Below is a small trained network, with its code and all its weights. Each question gives an input and a target symbol and asks what happens when units are switched off, that is, made to give their printed mean instead of their output.

import numpy as np


def w(rows, s, z=0):
    codes = np.array(rows[::2]) - 128.0
    scale = np.full(codes.shape[1], s)
    scale[-1] = z or s
    return codes * scale


def f(y):
    return np.maximum(y, 0)


def softmax(a):
    e = np.exp(a - a.max(-1, keepdims=True))
    return e / e.sum(-1, keepdims=True)


def log_softmax(a):
    a = a - a.max(-1, keepdims=True)
    return a - np.log(np.exp(a).sum(-1, keepdims=True))


def net(x, mask):
    ids = ['αδζθλξσφω'.index(c) for c in x.split()]
    T = len(ids)
    res = E[ids] + P[:T]
    u = 0
    for l in range(2):
        r = res
        for j in range(2):
            rows = slice(4 * j, 4 * j + 4)
            q, k, v = (r @ M[l][rows].T for M in (Q, K, V))
            z = softmax(np.where(np.tri(T) > 0, q @ k.T / 4**0.5, -1e9)) @ v
            o = O[l][rows]
            res = res + np.where(mask[u + j], z, o[:, -1]) @ o[:, :-1]
        u += 2
        y = f(res @ A[l][:, :-1].T + A[l][:, -1])
        res = res + np.where(mask[u : u + 16], y, B[l][:, -1]) @ B[l][:, :-1]
        u += 16
    return log_softmax(res[-1] @ U[:, :-1].T + U[:, -1])


Q, K, V, O, A, B = {}, {}, {}, {}, {}, {}
E = w([
[185,195,153,70,140,174],'α',
[178,175,192,138,70,154],'δ',
[189,127,169,179,60,97],'ζ',
[81,202,140,150,99,224],'θ',
[131,73,131,104,56,103],'λ',
[157,136,194,76,142,72],'ξ',
[70,157,153,133,8,131],'σ',
[155,63,98,101,177,57],'φ',
[119,99,65,196,110,152],'ω',
],0.018)
P = w([
[254,142,143,183,108,160],'0',
[186,158,106,130,93,116],'1',
[130,146,114,122,104,120],'2',
[90,124,132,130,119,132],'3',
[52,110,132,123,126,140],'4',
[18,105,133,115,131,139],'5',
],0.0082)
Q[0] = w([
[127,65,9,247,97,246],'0.h0',
[79,115,95,104,191,167],'0.h0',
[109,99,1,247,141,59],'0.h0',
[103,99,50,177,121,232],'0.h0',
[163,25,77,54,228,74],'0.h1',
[97,99,117,105,57,20],'0.h1',
[103,122,34,147,232,96],'0.h1',
[143,38,61,119,142,159],'0.h1',
],0.0068)
K[0] = w([
[56,85,10,187,120,199],'0.h0',
[93,103,120,133,226,150],'0.h0',
[85,56,3,206,175,19],'0.h0',
[70,102,90,166,142,184],'0.h0',
[133,43,49,59,187,119],'0.h1',
[104,89,169,153,72,30],'0.h1',
[127,97,59,185,209,153],'0.h1',
[146,79,44,107,75,166],'0.h1',
],0.0065)
V[0] = w([
[124,152,172,75,68,126],'0.h0',
[126,207,136,151,60,3],'0.h0',
[62,163,195,164,61,220],'0.h0',
[110,155,103,134,153,153],'0.h0',
[140,175,185,148,142,73],'0.h1',
[159,48,65,141,127,192],'0.h1',
[102,90,23,157,100,176],'0.h1',
[124,91,188,133,169,188],'0.h1',
],0.0061)
O[0] = w([
[74,186,119,157,209,66,134],'0.h0',
[83,96,255,186,208,154,221],'0.h0',
[174,214,130,190,135,14,254],'0.h0',
[171,165,130,115,121,153,106],'0.h0',
[181,21,160,110,124,184,106],'0.h1',
[101,202,136,67,145,81,203],'0.h1',
[67,130,181,167,251,27,249],'0.h1',
[90,123,106,49,101,79,19],'0.h1',
],0.0049,0.0017)
A[0] = w([
[104,128,100,153,161,154,5],'0.n0',
[211,140,63,193,115,171,125],'0.n1',
[82,142,140,114,130,215,107],'0.n2',
[81,95,98,98,181,203,77],'0.n3',
[154,72,113,200,74,74,112],'0.n4',
[136,193,218,65,194,177,151],'0.n5',
[132,206,69,112,170,178,146],'0.n6',
[63,135,107,181,167,73,80],'0.n7',
[65,68,169,153,168,56,122],'0.n8',
[113,70,123,66,119,118,133],'0.n9',
[141,187,203,142,117,104,141],'0.n10',
[249,70,105,98,254,26,91],'0.n11',
[174,169,162,126,250,38,118],'0.n12',
[66,165,128,145,173,53,120],'0.n13',
[163,116,80,105,56,71,155],'0.n14',
[95,116,189,188,179,149,121],'0.n15',
],0.0089,0.013)
B[0] = w([
[231,64,195,162,139,47,128],'0.n0',
[153,74,138,205,130,113,237],'0.n1',
[151,160,137,144,97,117,144],'0.n2',
[109,121,53,133,106,45,131],'0.n3',
[99,59,123,149,164,101,229],'0.n4',
[180,164,85,99,90,150,223],'0.n5',
[130,102,78,167,124,127,206],'0.n6',
[127,164,69,10,146,118,154],'0.n7',
[63,159,119,60,132,150,197],'0.n8',
[59,116,129,84,133,129,181],'0.n9',
[76,185,143,95,132,139,254],'0.n10',
[126,178,221,126,195,157,192],'0.n11',
[254,119,164,182,122,131,165],'0.n12',
[123,127,126,56,107,178,179],'0.n13',
[125,76,175,176,140,137,235],'0.n14',
[100,143,81,70,102,109,161],'0.n15',
],0.011,0.005)
Q[1] = w([
[120,78,67,166,32,99],'1.h0',
[18,69,114,165,174,133],'1.h0',
[171,178,81,195,194,148],'1.h0',
[51,145,125,168,55,93],'1.h0',
[218,153,40,115,108,243],'1.h1',
[113,55,99,111,71,133],'1.h1',
[180,64,141,70,254,67],'1.h1',
[80,189,184,115,26,131],'1.h1',
],0.0084)
K[1] = w([
[94,130,71,111,44,20],'1.h0',
[46,53,78,136,145,159],'1.h0',
[152,151,87,196,178,229],'1.h0',
[51,137,129,149,74,80],'1.h0',
[209,195,2,95,122,170],'1.h1',
[85,120,72,101,82,96],'1.h1',
[172,54,113,22,237,95],'1.h1',
[132,160,221,114,32,91],'1.h1',
],0.009)
V[1] = w([
[64,34,3,33,124,212],'1.h0',
[115,177,71,150,97,213],'1.h0',
[28,53,149,180,138,156],'1.h0',
[83,83,99,143,56,168],'1.h0',
[63,211,82,82,116,137],'1.h1',
[114,98,20,183,189,59],'1.h1',
[68,106,48,80,134,139],'1.h1',
[20,183,87,22,81,70],'1.h1',
],0.0044)
O[1] = w([
[168,226,174,198,157,3,64],'1.h0',
[77,150,104,83,130,152,135],'1.h0',
[155,130,120,161,109,88,252],'1.h0',
[149,216,116,94,206,88,179],'1.h0',
[218,105,155,189,59,99,62],'1.h1',
[149,224,154,76,112,164,113],'1.h1',
[187,118,136,173,160,199,61],'1.h1',
[173,47,151,199,150,169,12],'1.h1',
],0.0047,0.0029)
A[1] = w([
[193,77,90,172,167,79,95],'1.n0',
[106,80,110,166,99,68,96],'1.n1',
[134,166,89,71,128,129,37],'1.n2',
[188,73,109,210,181,147,63],'1.n3',
[180,108,118,210,142,84,144],'1.n4',
[130,228,60,42,141,195,145],'1.n5',
[189,144,137,163,213,124,76],'1.n6',
[198,115,146,200,97,141,94],'1.n7',
[154,187,60,177,115,212,2],'1.n8',
[215,138,215,79,176,160,50],'1.n9',
[170,224,113,87,146,176,148],'1.n10',
[102,148,78,98,108,132,22],'1.n11',
[173,89,164,227,98,189,184],'1.n12',
[104,84,167,87,155,1,35],'1.n13',
[111,168,124,110,52,130,64],'1.n14',
[103,193,53,95,79,153,135],'1.n15',
],0.0099,0.0058)
B[1] = w([
[75,68,143,91,41,120,170],'1.n0',
[168,112,133,133,47,95,204],'1.n1',
[137,98,92,94,48,130,153],'1.n2',
[141,206,135,126,179,93,164],'1.n3',
[154,68,117,93,125,138,190],'1.n4',
[144,149,135,191,181,136,255],'1.n5',
[177,226,120,198,86,78,143],'1.n6',
[187,204,91,185,191,118,154],'1.n7',
[88,30,176,145,116,102,191],'1.n8',
[129,130,124,104,81,12,199],'1.n9',
[180,116,130,122,51,102,220],'1.n10',
[83,149,118,177,186,100,146],'1.n11',
[163,217,148,141,138,65,213],'1.n12',
[163,109,166,186,140,166,188],'1.n13',
[91,147,168,130,153,155,191],'1.n14',
[133,74,111,142,169,165,238],'1.n15',
],0.011,0.0072)
U = w([
[188,99,119,141,116,163,45],'α',
[174,221,137,116,165,178,166],'δ',
[168,164,183,183,99,73,142],'ζ',
[106,155,101,186,224,144,146],'θ',
[65,2,122,98,74,188,230],'λ',
[160,124,131,39,99,148,175],'ξ',
[27,173,154,159,84,106,1],'σ',
[141,117,174,126,225,90,58],'φ',
[97,120,22,136,145,68,187],'ω',
],0.0099,0.0075)

Each question gives the input, a string of symbols that net reads in full, and the target symbol t.
The units are the heads (4 rows each of Q, K, V and O) and the neurons (one row each of A and B). Each row of codes is followed by its name. A weight is (code - 128) times the scale printed after its matrix; where a second scale follows, it is the last column's (O, A, B and U).
mask holds one flag per unit, layer by layer, with each layer's heads first. A switched-off unit (its flag False) gives its mean, the last column of its rows in O or B, instead of its output. The means were averaged over made-up inputs and are rounded, as every weight is.
A unit's drop is (log p(t) with every unit on - log p(t) with that unit switched off) / (log p(t) with every unit on - log p(t) with every unit switched off).
The circuit of an input: a set's keep is (log p(t) with only the set's units on - log p(t) with every unit switched off) / (log p(t) with every unit on - log p(t) with every unit switched off). Starting from the 12 units with the biggest drops (on a tie, the unit counted first), units are removed one at a time, each time the one whose removal leaves the highest keep (on an exact tie, the one counted first), for as long as the keep stays at least 0.8.
units of the circuit, in order: the units of the circuit, biggest drop first
k most important neurons: the k neurons with the biggest drops, biggest first
top k neurons in layer l: the k neurons of layer l with the biggest drops, biggest first
heads that matter: for each layer, one digit per head in row order, 1 if its drop is at least 0.15 and else 0, layers parted by /
drop of u: that unit's drop, to one decimal
input δ θ θ ω ω α, target α: heads that matter -> 00 / 10
input ω δ φ θ, target θ: 3 most important neurons -> 1.n15, 1.n5, 1.n1
input φ σ σ, target λ: top 2 neurons in layer 1 -> 1.n12, 1.n5
input θ ω σ δ φ, target ζ: units of the circuit, in order -> 0.n12
input ξ ω σ σ ξ, target λ: units of the circuit, in order -> 0.n11, 1.h0
input σ σ φ λ ω, target ζ: units of the circuit, in order -> 0.h0, 1.n12, 0.n1
input ω δ ω ω ω δ, target δ: 3 most important neurons -> 1.n5, 1.n8, 1.n0
input ξ λ σ σ ζ σ, target θ: heads that matter -> 10 / 00
input θ ω θ, target λ: 2 most important neurons -> 1.n8, 1.n10
input α φ θ φ δ ω, target ζ: units of the circuit, in order -> 0.h0, 1.n12, 1.h1
input ω α ζ δ α, target λ: 4 most important neurons -> 1.n8, 1.n15, 1.n2, 1.n10
input δ ζ φ φ ξ δ, target λ: heads that matter -> 11 / 10
input α θ α ω θ, target λ: units of the circuit, in order -> 1.n8, 0.n5
input δ ξ ω ξ, target λ: units of the circuit, in order -> 1.h0, 1.n12
input ω ξ ω σ φ, target ζ: 2 most important neurons -> 1.n9, 1.n6
input ω σ θ, target θ: units of the circuit, in order -> 1.n15, 1.n5
input ω ω λ ω α α, target α: 4 most important neurons -> 1.n5, 1.n10, 1.n15, 0.n5
input ζ θ ξ ω ζ, target λ: top 2 neurons in layer 0 -> 0.n1, 0.n15
input λ φ φ, target λ: 3 most important neurons -> 1.n12, 1.n5, 0.n4
input σ δ φ σ α σ, target θ: 2 most important neurons -> 0.n7, 0.n8
input σ ω ω, target λ: top 3 neurons in layer 1 -> 1.n12, 1.n5, 1.n0
input λ ω ω α λ ω, target θ: 2 most important neurons -> 0.n7, 1.n9
input ω φ ω ω ω, target θ: 3 most important neurons -> 1.n5, 1.n9, 1.n1
input φ ω φ, target λ: top 2 neurons in layer 0 -> 0.n8, 0.n4
input α ω σ σ λ ξ, target ξ: top neuron in layer 0 -> 0.n12
input ω ω ω ω ξ δ, target δ: drop of 1.n1 -> 0.2
input ω σ ω, target λ: drop of 1.n11 -> 0.1
